Below is a small trained network, with its code and all its weights. Each question gives an input and a target symbol and asks what happens when units are switched off, that is, made to give their printed mean instead of their output.

import numpy as np


def w(rows, s, z=0):
    codes = np.array(rows[::2]) - 128.0
    scale = np.full(codes.shape[1], s)
    scale[-1] = z or s
    return codes * scale


def f(y):
    return y / 2 * (1 + np.tanh(0.7978845608 * (y + 0.044715 * y**3)))


def softmax(a):
    e = np.exp(a - a.max(-1, keepdims=True))
    return e / e.sum(-1, keepdims=True)


def log_softmax(a):
    a = a - a.max(-1, keepdims=True)
    return a - np.log(np.exp(a).sum(-1, keepdims=True))


def net(x, mask):
    ids = ['αγηξπψ'.index(c) for c in x.split()]
    T = len(ids)
    res = E[ids] + P[:T]
    r = res
    for j in range(2):
        rows = slice(3 * j, 3 * j + 3)
        q, k, v = (r @ M[0][rows].T for M in (Q, K, V))
        z = softmax(np.where(np.tri(T) > 0, q @ k.T / 3**0.5, -1e9)) @ v
        o = O[0][rows]
        res = res + np.where(mask[j], z, o[:, -1]) @ o[:, :-1]
    y = f(res @ A[0][:, :-1].T + A[0][:, -1])
    res = res + np.where(mask[2:10], y, B[0][:, -1]) @ B[0][:, :-1]
    return log_softmax(res[-1] @ U[:, :-1].T + U[:, -1])


Q, K, V, O, A, B = {}, {}, {}, {}, {}, {}
E = w([
[123,108,135,119,98,161,153,17,83,143],'α',
[142,114,152,68,88,93,178,118,252,154],'γ',
[80,131,156,199,137,123,151,88,230,102],'η',
[119,138,58,125,84,163,123,167,84,168],'ξ',
[96,85,118,143,133,70,149,121,130,181],'π',
[198,93,153,109,106,120,123,123,154,115],'ψ',
],0.025)
P = w([
[155,101,149,183,109,172,196,156,7,195],'0',
[251,190,137,182,255,95,227,156,61,69],'1',
[174,183,144,133,200,164,128,147,122,176],'2',
[172,159,108,121,179,156,128,139,126,156],'3',
[178,157,81,119,158,132,129,139,129,130],'4',
[169,142,77,116,154,129,119,133,140,118],'5',
[154,122,82,111,148,132,112,124,147,108],'6',
[140,88,89,101,114,135,117,115,136,92],'7',
[148,113,91,111,131,108,92,118,144,94],'8',
[129,94,101,114,129,113,80,110,142,91],'9',
[120,91,108,126,136,109,62,101,153,94],'10',
[152,112,90,133,100,65,60,107,140,79],'11',
[154,105,85,136,82,51,62,104,142,69],'12',
[118,95,100,152,145,97,34,100,162,95],'13',
],0.0099)
Q[0] = w([
[64,127,173,148,159,67,175,164,136,100],'h1',
[150,107,241,97,158,97,111,201,163,84],'h1',
[197,125,115,172,117,151,167,121,252,158],'h1',
[137,147,137,139,118,164,125,151,140,90],'h2',
[93,149,116,111,96,139,83,155,142,124],'h2',
[132,115,131,136,126,131,102,149,116,113],'h2',
],0.028)
K[0] = w([
[93,138,127,160,184,148,212,102,110,190],'h1',
[162,168,148,111,110,222,200,143,80,134],'h1',
[121,227,6,88,139,153,56,179,160,103],'h1',
[153,140,142,164,105,155,115,87,131,116],'h2',
[100,136,149,114,95,82,120,79,131,109],'h2',
[153,90,135,135,136,110,83,94,118,124],'h2',
],0.023)
V[0] = w([
[246,61,132,127,96,137,158,143,184,184],'h1',
[90,144,136,116,134,82,175,92,147,169],'h1',
[101,74,138,142,120,68,163,167,77,177],'h1',
[38,121,100,227,151,146,182,129,145,121],'h2',
[118,111,136,120,175,67,131,76,135,176],'h2',
[180,73,214,77,87,155,155,190,114,110],'h2',
],0.014)
O[0] = w([
[100,120,254,70,100,6,58,182,92,132,251],'h1',
[46,172,133,100,57,65,96,85,84,172,141],'h1',
[88,129,140,69,155,100,220,123,125,108,146],'h1',
[132,205,204,81,163,21,14,107,79,114,150],'h2',
[163,121,102,85,176,96,175,82,77,45,131],'h2',
[114,114,60,223,168,135,71,159,213,203,121],'h2',
],0.008,0.013)
A[0] = w([
[106,137,121,169,112,134,82,136,47,156,72],'n1',
[145,111,154,211,108,139,69,137,106,77,247],'n2',
[162,126,110,126,104,178,77,126,56,134,163],'n3',
[215,165,154,8,140,134,73,111,101,112,228],'n4',
[175,119,144,202,142,146,166,96,91,81,4],'n5',
[150,154,124,175,186,154,144,171,85,84,64],'n6',
[87,93,41,77,138,114,118,202,131,90,27],'n7',
[129,145,160,62,127,98,74,115,97,74,116],'n8',
],0.014,0.0017)
B[0] = w([
[146,120,169,98,151,122,203,120,128,80,180],'n1',
[124,132,109,138,110,144,162,128,75,131,165],'n2',
[122,157,135,160,143,130,93,134,208,145,159],'n3',
[80,120,170,146,109,118,146,156,56,147,227],'n4',
[91,151,201,137,51,99,102,168,140,174,137],'n5',
[117,252,70,20,199,162,44,135,83,145,129],'n6',
[114,154,157,187,134,130,90,70,132,117,151],'n7',
[170,119,51,144,141,178,116,110,220,125,253],'n8',
],0.012,0.03)
U = w([
[87,191,167,155,134,115,196,175,92,139,117],'α',
[238,137,114,89,136,120,63,107,175,128,131],'γ',
[118,178,48,248,137,172,99,114,160,121,149],'η',
[173,167,62,140,159,150,62,145,101,155,2],'ξ',
[78,118,1,168,146,106,142,127,75,151,115],'π',
[184,85,71,215,129,148,78,163,62,163,171],'ψ',
],0.0061,0.003)

Each question gives the input, a string of symbols that net reads in full, and the target symbol t.
The units are the heads (3 rows each of Q, K, V and O) and the neurons (one row each of A and B). Each row of codes is followed by its name. A weight is (code - 128) times the scale printed after its matrix; where a second scale follows, it is the last column's (O, A, B and U).
mask holds one flag per unit, heads first, then neurons. A switched-off unit (its flag False) gives its mean, the last column of its rows in O or B, instead of its output. The means were averaged over made-up inputs and are rounded, as every weight is.
A unit's drop is (log p(t) with every unit on - log p(t) with that unit switched off) / (log p(t) with every unit on - log p(t) with every unit switched off).
The circuit of an input: a set's keep is (log p(t) with only the set's units on - log p(t) with every unit switched off) / (log p(t) with every unit on - log p(t) with every unit switched off). Starting from all 10 units, units are removed one at a time, each time the one whose removal leaves the highest keep (on an exact tie, the one counted first), for as long as the keep stays at least 0.8.
units of the circuit, in order: the units of the circuit, biggest drop first
most important unit: the unit with the biggest drop
top k neurons: the k neurons with the biggest drops, biggest first
which heads matter: for each layer, one digit per head in row order, 1 if its drop is at least 0.15 and else 0, layers parted by /
input ψ γ α, target γ: most important unit => h1
input π α γ ξ ξ π η ξ ξ ψ, target ψ: units of the circuit, in order => (n1, n4)
input ξ ψ α, target α: top 2 neurons => (n4, n1)
input ξ ξ α, target α: units of the circuit, in order => (n8, h2)
input γ π γ π π ξ α ξ ξ ψ, target α: top 2 neurons => (n8, n5)
input ξ ξ ξ α ξ, target ξ: which heads matter => 11
input η ψ ξ, target α: which heads matter => 00
input π η η π, target π: top 2 neurons => (n4, n8)
input π η ψ γ ξ ξ, target γ: units of the circuit, in order => (n8, h1)
input ξ π π ξ, target π: units of the circuit, in order => (n8, n4, h1, h2)
input ξ η η ψ η ξ ξ, target η: units of the circuit, in order => (n8, n3, h1, h2)
input ψ α η π π, target π: units of the circuit, in order => (n8, n4, h2, h1)
input π ψ η ξ ψ α ψ ξ π α, target π: which heads matter => 10
input α ξ ξ, target ξ: units of the circuit, in order => (h1, n6, h2)
input η η α, target η: units of the circuit, in order => (n8, n4, n3, h2)
input ψ ξ η α γ γ γ π ψ ξ ψ α α, target ψ: which heads matter => 10
input ξ η γ ψ, target α: which heads matter => 10
input η ξ γ η, target γ: most important unit => n4
input π ξ ξ, target π: which heads matter => 11
input π ξ α η π η, target γ: which heads matter => 11
input γ γ π ψ ξ γ γ γ γ η ξ ξ γ, target η: which heads matter => 11
input η ξ ξ, target α: top 3 neurons => (n4, n1, n7)
input α ξ η, target α: top 2 neurons => (n8, n3)
input ξ π γ, target α: which heads matter => 00
